Below are the code and all the weights of a small trained network. Each question names an input and a class and asks about switching units off, where a switched-off unit gives its printed mean instead of its output.

import numpy as np


def w(rows, s, z=0):
    codes = np.array(rows[::2]) - 128.0
    scale = np.full(codes.shape[1], s)
    scale[-1] = z or s
    return codes * scale


def f(y):
    return y / 2 * (1 + np.tanh(0.7978845608 * (y + 0.044715 * y**3)))


def log_softmax(a):
    a = a - a.max(-1, keepdims=True)
    return a - np.log(np.exp(a).sum(-1, keepdims=True))


def net(x, mask):
    res = np.array(x, float).reshape(1, 8) / 4 @ E
    y = f(res @ A[0][:, :-1].T + A[0][:, -1])
    res = res + np.where(mask, y, B[0][:, -1]) @ B[0][:, :-1]
    return log_softmax(res[-1] @ U[:, :-1].T + U[:, -1])


A, B = {}, {}
E = w([
[71,255,157,94,154,136,69],'x0',
[238,118,139,141,193,198,139],'x1',
[136,155,223,208,214,149,125],'x2',
[209,236,170,242,69,153,50],'x3',
[194,147,102,107,127,26,151],'x4',
[130,80,204,179,120,150,155],'x5',
[179,200,220,130,58,167,163],'x6',
[164,160,87,151,168,190,16],'x7',
],0.0061)
A[0] = w([
[78,113,108,96,176,133,135,178],'n0',
[200,178,185,73,115,161,219,113],'n1',
[115,220,150,98,121,126,41,72],'n2',
[138,170,145,139,129,131,67,83],'n3',
[113,47,100,60,162,102,155,180],'n4',
[110,114,135,168,46,42,116,86],'n5',
[194,77,215,229,173,156,172,179],'n6',
[93,161,193,127,170,24,198,123],'n7',
[211,124,41,107,128,43,124,166],'n8',
[195,114,68,116,92,149,127,197],'n9',
[150,76,179,209,149,150,157,117],'n10',
[158,158,158,108,130,146,187,75],'n11',
[145,142,141,119,124,151,154,97],'n12',
[142,254,153,152,134,132,48,153],'n13',
[144,184,128,165,134,143,62,156],'n14',
[72,97,112,70,186,130,144,208],'n15',
[120,179,113,94,123,114,98,52],'n16',
[208,130,30,124,132,52,125,179],'n17',
[79,128,100,107,151,188,87,253],'n18',
],0.0084,0.0032)
B[0] = w([
[125,64,115,89,145,104,113,184],'n0',
[106,98,203,74,60,67,182,191],'n1',
[193,163,142,228,179,210,80,203],'n2',
[134,138,115,152,156,156,94,164],'n3',
[134,37,61,123,228,142,29,228],'n4',
[62,200,144,112,26,94,220,166],'n5',
[226,189,240,209,137,210,107,254],'n6',
[52,102,128,25,53,40,188,188],'n7',
[106,74,34,110,199,118,58,211],'n8',
[106,66,101,79,123,85,138,178],'n9',
[183,140,183,152,140,167,114,192],'n10',
[111,108,167,118,101,102,163,143],'n11',
[130,119,160,122,113,128,152,130],'n12',
[235,163,131,250,238,255,29,254],'n13',
[150,93,96,140,189,170,70,202],'n14',
[113,27,74,84,151,98,103,216],'n15',
[149,152,126,165,150,169,110,148],'n16',
[119,61,32,111,192,119,65,211],'n17',
[155,32,140,92,131,88,118,203],'n18',
],0.0061,0.007)
U = w([
[78,250,36,185,100,100,135,3],'0',
[122,173,240,113,32,103,244,146],'1',
[186,145,145,231,204,231,47,140],'2',
[64,56,29,1,126,30,133,191],'3',
],0.0062,0.0054)

Each question gives the input, the list of numbers given to net, and the class t.
The units are the neurons (one row each of A and B). Each row of codes is followed by its name. A weight is (code - 128) times the scale printed after its matrix; where a second scale follows, it is the last column's (A, B and U).
mask holds one flag per neuron, in row order. A switched-off neuron (its flag False) gives its mean, the last column of its row in B, instead of its output. The means were averaged over made-up inputs and are rounded, as every weight is.
A unit's drop is (log p(t) with every unit on - log p(t) with that unit switched off) / (log p(t) with every unit on - log p(t) with every unit switched off).
The circuit of an input: a set's keep is (log p(t) with only the set's units on - log p(t) with every unit switched off) / (log p(t) with every unit on - log p(t) with every unit switched off). Starting from the 12 units with the biggest drops (on a tie, the unit counted first), units are removed one at a time, each time the one whose removal leaves the highest keep (on an exact tie, the one counted first), for as long as the keep stays at least 0.8.
circuit, biggest first: the units of the circuit, biggest drop first
top k neurons: the k neurons with the biggest drops, biggest first
drop when u is switched off: that unit's drop, to one decimal
input [4,-8,-7,4,-3,-4,-8,4], class 2: circuit, biggest first => (n2)
input [2,3,-3,-4,-2,1,0,4], class 3: top 2 neurons => (n13, n6)
input [-3,-2,-2,6,-1,2,-4,-3], class 1: circuit, biggest first => (n13, n4, n5)
input [-2,8,1,-7,0,6,8,1], class 1: circuit, biggest first => (n1, n13)
input [2,0,8,5,7,-6,2,-8], class 1: top 2 neurons => (n7, n1)
input [-6,-6,-8,7,-6,-6,2,-2], class 3: top 2 neurons => (n6, n13)
input [6,5,-8,-5,-4,-2,6,1], class 3: top 2 neurons => (n6, n13)
input [2,-6,2,-3,5,0,-5,8], class 3: top 2 neurons => (n6, n13)
input [4,2,-6,5,-8,7,-7,-6], class 3: top 3 neurons => (n13, n6, n2)
input [-3,7,6,-6,-8,0,4,-6], class 1: drop when n17 is switched off => 0.1
input [2,-6,0,1,-3,3,3,-2], class 1: drop when n4 is switched off => 0.1
input [-5,3,-4,-2,6,-2,4,8], class 3: drop when n3 is switched off => 0.0
